Below are the code and all the weights of a small trained network. Each question names an input and a target symbol and asks about switching units off, where a switched-off unit gives its printed mean instead of its output.

import numpy as np


def w(rows, s, z=0):
    codes = np.array(rows[::2]) - 128.0
    scale = np.full(codes.shape[1], s)
    scale[-1] = z or s
    return codes * scale


def norm(h):
    return h / np.sqrt((h * h).mean(-1, keepdims=True) + 1e-5)


def f(y):
    return y / 2 * (1 + np.tanh(0.7978845608 * (y + 0.044715 * y**3)))


def softmax(a):
    e = np.exp(a - a.max(-1, keepdims=True))
    return e / e.sum(-1, keepdims=True)


def log_softmax(a):
    a = a - a.max(-1, keepdims=True)
    return a - np.log(np.exp(a).sum(-1, keepdims=True))


def net(x, mask):
    ids = ['αβγεζηθλμπστφψω'.index(c) for c in x.split()]
    T = len(ids)
    res = E[ids] + P[:T]
    u = 0
    for l in range(2):
        q, k, v = (norm(res) @ M[l].T for M in (Q, K, V))
        z = softmax(np.where(np.tri(T) > 0, q @ k.T / 3**0.5, -1e9)) @ v
        res = res + np.where(mask[u], z, O[l][:, -1]) @ O[l][:, :-1]
        u += 1
        y = f(norm(res) @ A[l][:, :-1].T + A[l][:, -1])
        res = res + np.where(mask[u : u + 16], y, B[l][:, -1]) @ B[l][:, :-1]
        u += 16
    return log_softmax(norm(res)[-1] @ U[:, :-1].T + U[:, -1])


Q, K, V, O, A, B = {}, {}, {}, {}, {}, {}
E = w([
[121,198,108,67,153,105,186,238],'α',
[104,130,183,111,146,45,143,165],'β',
[106,182,100,94,45,120,115,180],'γ',
[125,133,143,95,100,98,128,126],'ε',
[117,98,82,107,127,90,187,149],'ζ',
[127,182,185,101,154,133,104,193],'η',
[63,137,103,114,124,183,79,110],'θ',
[78,97,154,122,106,158,116,48],'λ',
[129,85,121,165,62,106,32,126],'μ',
[127,113,135,163,133,134,126,103],'π',
[106,42,89,179,121,164,93,148],'σ',
[104,127,127,170,193,144,109,189],'τ',
[88,130,135,166,96,141,63,2],'φ',
[151,119,162,208,158,151,171,154],'ψ',
[190,119,90,148,50,109,191,59],'ω',
],0.014)
P = w([
[189,21,253,96,94,64,176,154],'0',
[167,94,120,87,208,108,130,118],'1',
[79,140,157,173,82,66,183,142],'2',
[180,37,224,132,64,131,124,141],'3',
[177,117,101,136,176,120,114,101],'4',
[109,145,84,179,121,103,157,144],'5',
[130,64,202,143,77,216,87,133],'6',
[180,125,104,150,178,108,104,97],'7',
[127,155,49,190,132,116,141,160],'8',
],0.011)
Q[0] = w([
[2,194,108,132,104,69,96,165],'L0H1',
[121,14,179,195,136,209,139,118],'L0H1',
[175,162,66,111,88,19,155,26],'L0H1',
],0.0072)
K[0] = w([
[150,120,191,88,83,97,48,130],'L0H1',
[155,105,80,230,129,234,130,109],'L0H1',
[146,104,110,79,87,3,146,75],'L0H1',
],0.008)
V[0] = w([
[176,186,151,41,116,88,145,123],'L0H1',
[121,108,202,111,112,172,134,36],'L0H1',
[109,1,65,158,84,95,48,155],'L0H1',
],0.0044)
O[0] = w([
[124,158,147,70,115,53,133,10,125],'L0H1',
[133,145,183,139,100,153,114,99,134],'L0H1',
[161,254,81,21,122,165,174,171,251],'L0H1',
],0.0069,0.0034)
A[0] = w([
[54,100,106,37,146,182,174,99,213],'L0N1',
[193,189,102,172,155,81,90,92,148],'L0N2',
[74,146,175,106,199,156,74,181,187],'L0N3',
[2,117,105,137,64,179,117,121,229],'L0N4',
[180,224,145,150,92,124,108,146,131],'L0N5',
[228,83,135,128,101,101,147,153,39],'L0N6',
[42,126,95,176,153,155,88,51,33],'L0N7',
[123,155,115,55,136,155,177,182,98],'L0N8',
[149,135,132,82,196,162,90,32,4],'L0N9',
[159,119,170,86,251,130,167,49,71],'L0N10',
[133,186,84,187,131,97,157,114,160],'L0N11',
[77,207,59,84,198,110,208,99,84],'L0N12',
[122,99,151,173,41,93,68,105,194],'L0N13',
[104,97,91,196,93,106,138,119,78],'L0N14',
[187,139,108,57,76,105,131,98,155],'L0N15',
[119,53,143,93,57,164,171,81,11],'L0N16',
],0.0084,0.0026)
B[0] = w([
[115,61,103,109,150,46,123,176,126],'L0N1',
[93,72,179,86,207,213,88,151,199],'L0N2',
[197,173,80,110,147,76,164,95,191],'L0N3',
[198,170,177,137,192,58,140,129,178],'L0N4',
[46,49,147,154,173,140,94,103,205],'L0N5',
[164,153,135,185,161,105,95,130,185],'L0N6',
[167,177,191,141,71,160,170,122,122],'L0N7',
[170,156,180,160,70,115,144,95,148],'L0N8',
[193,80,175,101,1,170,99,72,140],'L0N9',
[83,77,180,141,171,206,138,156,169],'L0N10',
[43,183,87,140,171,148,136,95,176],'L0N11',
[95,253,197,191,128,94,130,82,167],'L0N12',
[107,182,126,107,209,104,158,120,254],'L0N13',
[98,217,197,150,79,229,130,216,148],'L0N14',
[141,65,136,148,199,110,151,108,212],'L0N15',
[166,184,103,119,100,129,129,187,150],'L0N16',
],0.0067,0.0059)
Q[1] = w([
[251,142,172,173,148,110,87,182],'L1H1',
[131,96,108,124,209,131,146,93],'L1H1',
[151,134,161,79,169,133,100,153],'L1H1',
],0.012)
K[1] = w([
[178,209,69,213,161,254,112,61],'L1H1',
[167,159,178,126,193,98,132,146],'L1H1',
[128,169,133,162,161,192,26,135],'L1H1',
],0.0083)
V[1] = w([
[178,167,183,85,152,126,162,34],'L1H1',
[128,162,154,103,137,100,1,163],'L1H1',
[114,128,145,204,141,164,76,99],'L1H1',
],0.0057)
O[1] = w([
[149,254,17,128,111,163,108,31,227],'L1H1',
[218,27,116,59,130,58,59,84,252],'L1H1',
[225,101,161,247,145,43,75,9,141],'L1H1',
],0.007,0.0031)
A[1] = w([
[148,109,185,162,96,135,109,103,96],'L1N1',
[95,99,126,146,7,129,173,105,225],'L1N2',
[53,128,32,141,130,78,107,118,36],'L1N3',
[77,198,111,193,58,139,163,144,79],'L1N4',
[138,161,98,94,167,107,139,107,46],'L1N5',
[183,34,151,95,107,147,98,111,1],'L1N6',
[126,183,146,167,135,122,136,151,119],'L1N7',
[128,179,156,151,145,102,100,100,162],'L1N8',
[88,171,138,196,138,144,155,163,188],'L1N9',
[133,101,150,158,136,76,138,147,91],'L1N10',
[68,117,156,88,73,120,195,147,71],'L1N11',
[195,131,141,131,118,100,155,162,53],'L1N12',
[89,86,193,168,123,156,139,108,186],'L1N13',
[138,140,150,189,108,100,143,174,99],'L1N14',
[115,128,82,183,103,148,69,180,206],'L1N15',
[136,118,54,149,134,148,126,126,181],'L1N16',
],0.013,0.003)
B[1] = w([
[112,114,85,134,117,125,150,141,160],'L1N1',
[143,159,175,89,147,70,111,172,129],'L1N2',
[99,129,93,131,132,169,120,93,180],'L1N3',
[134,249,153,113,154,125,159,139,190],'L1N4',
[108,116,135,148,128,155,118,156,184],'L1N5',
[102,160,117,171,128,115,117,127,232],'L1N6',
[126,150,147,132,97,113,169,136,201],'L1N7',
[131,99,120,107,116,133,152,137,255],'L1N8',
[140,156,123,175,124,86,130,114,221],'L1N9',
[139,143,108,145,128,150,122,124,172],'L1N10',
[120,133,103,171,110,146,115,108,135],'L1N11',
[95,117,111,114,141,135,101,118,185],'L1N12',
[127,103,136,109,96,117,118,170,152],'L1N13',
[139,127,155,132,155,161,126,97,173],'L1N14',
[117,135,129,100,132,139,141,114,174],'L1N15',
[118,95,130,108,88,104,134,151,152],'L1N16',
],0.016,0.0071)
U = w([
[26,173,102,212,176,115,180,94,4],'α',
[39,67,228,148,94,76,110,58,115],'β',
[97,143,166,102,27,80,66,186,161],'γ',
[35,155,73,49,141,193,115,65,111],'ε',
[132,123,86,137,194,118,160,225,50],'ζ',
[142,102,195,17,175,77,140,136,177],'η',
[132,119,83,71,84,146,116,211,218],'θ',
[123,145,207,95,39,185,61,79,209],'λ',
[176,131,72,187,121,22,48,106,160],'μ',
[184,75,101,155,146,167,172,60,146],'π',
[84,136,183,155,74,239,57,230,164],'σ',
[172,168,191,142,227,249,77,78,34],'τ',
[220,155,92,64,71,132,106,40,140],'φ',
[168,98,209,255,100,145,133,151,100],'ψ',
[151,252,201,133,123,91,135,115,206],'ω',
],0.0092,0.0039)

Each question gives the input, a string of symbols that net reads in full, and the target symbol t.
The units are the heads (3 rows each of Q, K, V and O) and the neurons (one row each of A and B). Each row of codes is followed by its name. A weight is (code - 128) times the scale printed after its matrix; where a second scale follows, it is the last column's (O, A, B and U).
mask holds one flag per unit, layer by layer, with each layer's heads first. A switched-off unit (its flag False) gives its mean, the last column of its rows in O or B, instead of its output. The means were averaged over made-up inputs and are rounded, as every weight is.
A unit's drop is (log p(t) with every unit on - log p(t) with that unit switched off) / (log p(t) with every unit on - log p(t) with every unit switched off).
The circuit of an input: a set's keep is (log p(t) with only the set's units on - log p(t) with every unit switched off) / (log p(t) with every unit on - log p(t) with every unit switched off). Starting from the 12 units with the biggest drops (on a tie, the unit counted first), units are removed one at a time, each time the one whose removal leaves the highest keep (on an exact tie, the one counted first), for as long as the keep stays at least 0.8.
units of the circuit, in order: the units of the circuit, biggest drop first
most important unit: the unit with the biggest drop
k most important neurons: the k neurons with the biggest drops, biggest first
top k neurons in layer l: the k neurons of layer l with the biggest drops, biggest first
input η η η σ μ μ ζ τ, target ζ: 2 most important neurons	L0N3; L1N16
input β ψ μ η ω μ ε φ, target λ: 3 most important neurons	L0N9; L0N7; L1N13
input φ μ μ μ μ μ, target ε: most important unit	L0H1
input γ μ μ μ σ, target θ: units of the circuit, in order	L0H1; L1N16
input β β μ η μ μ τ β μ, target ε: top 2 neurons in layer 0	L0N11; L0N12
input ε β φ ψ π ε μ, target π: top 2 neurons in layer 0	L0N4; L0N2
input η ε ε θ β, target η: top 2 neurons in layer 1	L1N3; L1N6
input μ μ π μ τ, target ζ: 4 most important neurons	L1N16; L0N3; L1N6; L0N5
input ε ε μ λ, target μ: 3 most important neurons	L0N1; L0N14; L1N6
input μ η ε η, target η: top 2 neurons in layer 0	L0N3; L0N13
input η β η ω ζ ψ μ φ η, target ε: top 2 neurons in layer 0	L0N5; L0N4
input ψ π μ φ φ, target λ: 2 most important neurons	L0N9; L0N7
input η μ ε η μ τ η, target τ: top 4 neurons in layer 1	L1N12; L1N14; L1N9; L1N4
input η τ η, target α: most important unit	L0H1
input μ μ μ η θ η μ μ φ, target ω: units of the circuit, in order	L0N7; L1N4
input μ γ α μ, target μ: 2 most important neurons	L0N6; L0N1
input μ ε λ μ σ μ ω, target ω: 2 most important neurons	L0N2; L1N2
input ε π μ, target ω: top 2 neurons in layer 0	L0N14; L0N4
input σ μ η π, target π: 2 most important neurons	L0N6; L0N2
input μ ε σ μ, target σ: units of the circuit, in order	L0H1
input μ μ ε ε ζ ζ η η, target τ: 4 most important neurons	L0N3; L0N2; L0N10; L1N9
input η μ μ ψ μ η, target α: top 2 neurons in layer 0	L0N5; L0N12
input μ θ ψ τ, target ψ: top 2 neurons in layer 0	L0N1; L0N11
input ψ λ μ ψ η η η, target η: top 2 neurons in layer 0	L0N3; L0N9
input ω η τ η ε η ε β η, target ε: top 2 neurons in layer 1	L1N3; L1N6
